Below is a small trained network, with its code and all its weights. Each question gives an input and a target symbol and asks what happens when units are switched off, that is, made to give their printed mean instead of their output.

import numpy as np


def w(rows, s, z=0):
    codes = np.array(rows[::2]) - 128.0
    scale = np.full(codes.shape[1], s)
    scale[-1] = z or s
    return codes * scale


def norm(h):
    return h / np.sqrt((h * h).mean(-1, keepdims=True) + 1e-5)


def f(y):
    return y / 2 * (1 + np.tanh(0.7978845608 * (y + 0.044715 * y**3)))


def softmax(a):
    e = np.exp(a - a.max(-1, keepdims=True))
    return e / e.sum(-1, keepdims=True)


def log_softmax(a):
    a = a - a.max(-1, keepdims=True)
    return a - np.log(np.exp(a).sum(-1, keepdims=True))


def net(x, mask):
    ids = ['βλπστφψω'.index(c) for c in x.split()]
    T = len(ids)
    res = E[ids] + P[:T]
    u = 0
    for l in range(2):
        r = norm(res)
        for j in range(2):
            rows = slice(2 * j, 2 * j + 2)
            q, k, v = (r @ M[l][rows].T for M in (Q, K, V))
            z = softmax(np.where(np.tri(T) > 0, q @ k.T / 2**0.5, -1e9)) @ v
            o = O[l][rows]
            res = res + np.where(mask[u + j], z, o[:, -1]) @ o[:, :-1]
        u += 2
        y = f(norm(res) @ A[l][:, :-1].T + A[l][:, -1])
        res = res + np.where(mask[u : u + 8], y, B[l][:, -1]) @ B[l][:, :-1]
        u += 8
    return log_softmax(norm(res)[-1] @ U[:, :-1].T + U[:, -1])


Q, K, V, O, A, B = {}, {}, {}, {}, {}, {}
E = w([
[155,136,126],'β',
[192,148,166],'λ',
[110,89,119],'π',
[40,74,67],'σ',
[166,199,146],'τ',
[71,7,137],'φ',
[106,25,39],'ψ',
[67,211,145],'ω',
],0.019)
P = w([
[178,196,132],'0',
[54,104,133],'1',
[121,109,240],'2',
[172,229,88],'3',
[53,109,129],'4',
[137,117,254],'5',
[162,251,59],'6',
[59,109,127],'7',
],0.0085)
Q[0] = w([
[76,122,93],'0.h1',
[86,92,89],'0.h1',
[247,204,196],'0.h2',
[89,126,62],'0.h2',
],0.015)
K[0] = w([
[119,148,16],'0.h1',
[125,156,154],'0.h1',
[172,203,122],'0.h2',
[2,32,17],'0.h2',
],0.012)
V[0] = w([
[217,95,142],'0.h1',
[236,52,152],'0.h1',
[254,233,160],'0.h2',
[109,186,166],'0.h2',
],0.0042)
O[0] = w([
[138,80,201,88],'0.h1',
[202,204,57,88],'0.h1',
[141,66,3,7],'0.h2',
[193,72,71,114],'0.h2',
],0.004,0.0017)
A[0] = w([
[227,78,127,175],'0.n1',
[62,207,54,46],'0.n2',
[71,6,253,220],'0.n3',
[122,116,122,102],'0.n4',
[92,1,144,208],'0.n5',
[136,64,123,224],'0.n6',
[104,46,131,3],'0.n7',
[226,215,107,247],'0.n8',
],0.0086,0.0028)
B[0] = w([
[148,114,41,161],'0.n1',
[112,40,126,154],'0.n2',
[221,215,107,255],'0.n3',
[143,134,123,124],'0.n4',
[195,185,13,211],'0.n5',
[137,180,59,160],'0.n6',
[205,125,189,140],'0.n7',
[78,2,227,215],'0.n8',
],0.0059,0.0072)
Q[1] = w([
[60,73,142],'1.h1',
[86,77,109],'1.h1',
[140,126,248],'1.h2',
[154,106,144],'1.h2',
],0.015)
K[1] = w([
[100,16,30],'1.h1',
[128,78,73],'1.h1',
[141,25,254],'1.h2',
[43,19,155],'1.h2',
],0.012)
V[1] = w([
[150,231,129],'1.h1',
[85,12,66],'1.h1',
[4,83,18],'1.h2',
[251,147,99],'1.h2',
],0.0034)
O[1] = w([
[246,7,134,174],'1.h1',
[4,151,127,85],'1.h1',
[159,50,95,66],'1.h2',
[111,138,54,254],'1.h2',
],0.0036,0.00097)
A[1] = w([
[7,14,135,73],'1.n1',
[78,126,50,104],'1.n2',
[56,161,198,57],'1.n3',
[189,169,175,48],'1.n4',
[140,190,192,166],'1.n5',
[34,162,164,170],'1.n6',
[69,223,109,3],'1.n7',
[214,181,55,102],'1.n8',
],0.014,0.0072)
B[1] = w([
[25,117,104,232],'1.n1',
[54,194,159,181],'1.n2',
[254,140,173,154],'1.n3',
[10,132,103,157],'1.n4',
[130,228,38,189],'1.n5',
[210,163,251,197],'1.n6',
[205,73,235,141],'1.n7',
[156,73,187,254],'1.n8',
],0.0081,0.0069)
U = w([
[122,250,64,9],'β',
[65,183,131,251],'λ',
[173,174,89,231],'π',
[143,188,183,137],'σ',
[88,92,217,29],'τ',
[119,120,18,84],'φ',
[80,46,105,145],'ψ',
[152,65,144,252],'ω',
],0.019,0.0032)

Each question gives the input, a string of symbols that net reads in full, and the target symbol t.
The units are the heads (2 rows each of Q, K, V and O) and the neurons (one row each of A and B). Each row of codes is followed by its name. A weight is (code - 128) times the scale printed after its matrix; where a second scale follows, it is the last column's (O, A, B and U).
mask holds one flag per unit, layer by layer, with each layer's heads first. A switched-off unit (its flag False) gives its mean, the last column of its rows in O or B, instead of its output. The means were averaged over made-up inputs and are rounded, as every weight is.
A unit's drop is (log p(t) with every unit on - log p(t) with that unit switched off) / (log p(t) with every unit on - log p(t) with every unit switched off).
The circuit of an input: a set's keep is (log p(t) with only the set's units on - log p(t) with every unit switched off) / (log p(t) with every unit on - log p(t) with every unit switched off). Starting from the 12 units with the biggest drops (on a tie, the unit counted first), units are removed one at a time, each time the one whose removal leaves the highest keep (on an exact tie, the one counted first), for as long as the keep stays at least 0.8.
circuit, biggest first: the units of the circuit, biggest drop first
unit that matters most: the unit with the biggest drop
top k neurons: the k neurons with the biggest drops, biggest first
top k neurons in layer l: the k neurons of layer l with the biggest drops, biggest first
heads that matter: for each layer, one digit per head in row order, 1 if its drop is at least 0.15 and else 0, layers parted by /
drop when u is switched off: that unit's drop, to one decimal
input φ τ π τ ω σ, target σ: heads that matter	01 / 00
input β π λ λ φ σ, target π: unit that matters most	0.n3
input σ λ λ, target β: top 3 neurons in layer 0	(0.n5, 0.n2, 0.n8)
input φ ψ τ β ψ, target φ: circuit, biggest first	(0.n5, 0.n8)
input ω β σ, target ω: top 4 neurons	(1.n8, 0.n3, 0.n8, 0.n5)
input σ λ β τ τ λ, target π: circuit, biggest first	(1.n5, 0.h2)
input ψ τ σ φ φ, target ω: heads that matter	01 / 00
input λ π σ τ π λ, target π: heads that matter	01 / 01
input σ σ λ, target β: top 2 neurons	(1.n5, 0.n5)
input σ π ψ λ β ψ π τ, target τ: circuit, biggest first	(0.n8, 0.n3)
input ω λ π σ σ σ τ τ, target τ: top 2 neurons in layer 0	(0.n8, 0.n3)
input λ ω π τ ψ σ, target σ: top 2 neurons	(0.n8, 1.n8)
input σ φ σ σ ψ, target φ: top 3 neurons	(0.n5, 0.n8, 1.n1)
input ω φ ψ β σ, target λ: unit that matters most	0.h2
input λ β β λ π, target π: top 2 neurons	(0.n3, 1.n8)
input β σ β τ τ φ σ λ, target ψ: drop when 0.n8 is switched off	0.3
input β σ σ λ σ π, target π: drop when 0.n3 is switched off	0.2
input σ τ σ σ λ λ φ β, target β: drop when 0.n8 is switched off	0.0
input τ σ π λ, target ω: top 2 neurons in layer 0	(0.n1, 0.n3)
input β β ω φ β σ, target ω: top 3 neurons	(1.n8, 0.n3, 0.n5)
input π ω ψ, target π: unit that matters most	0.n5
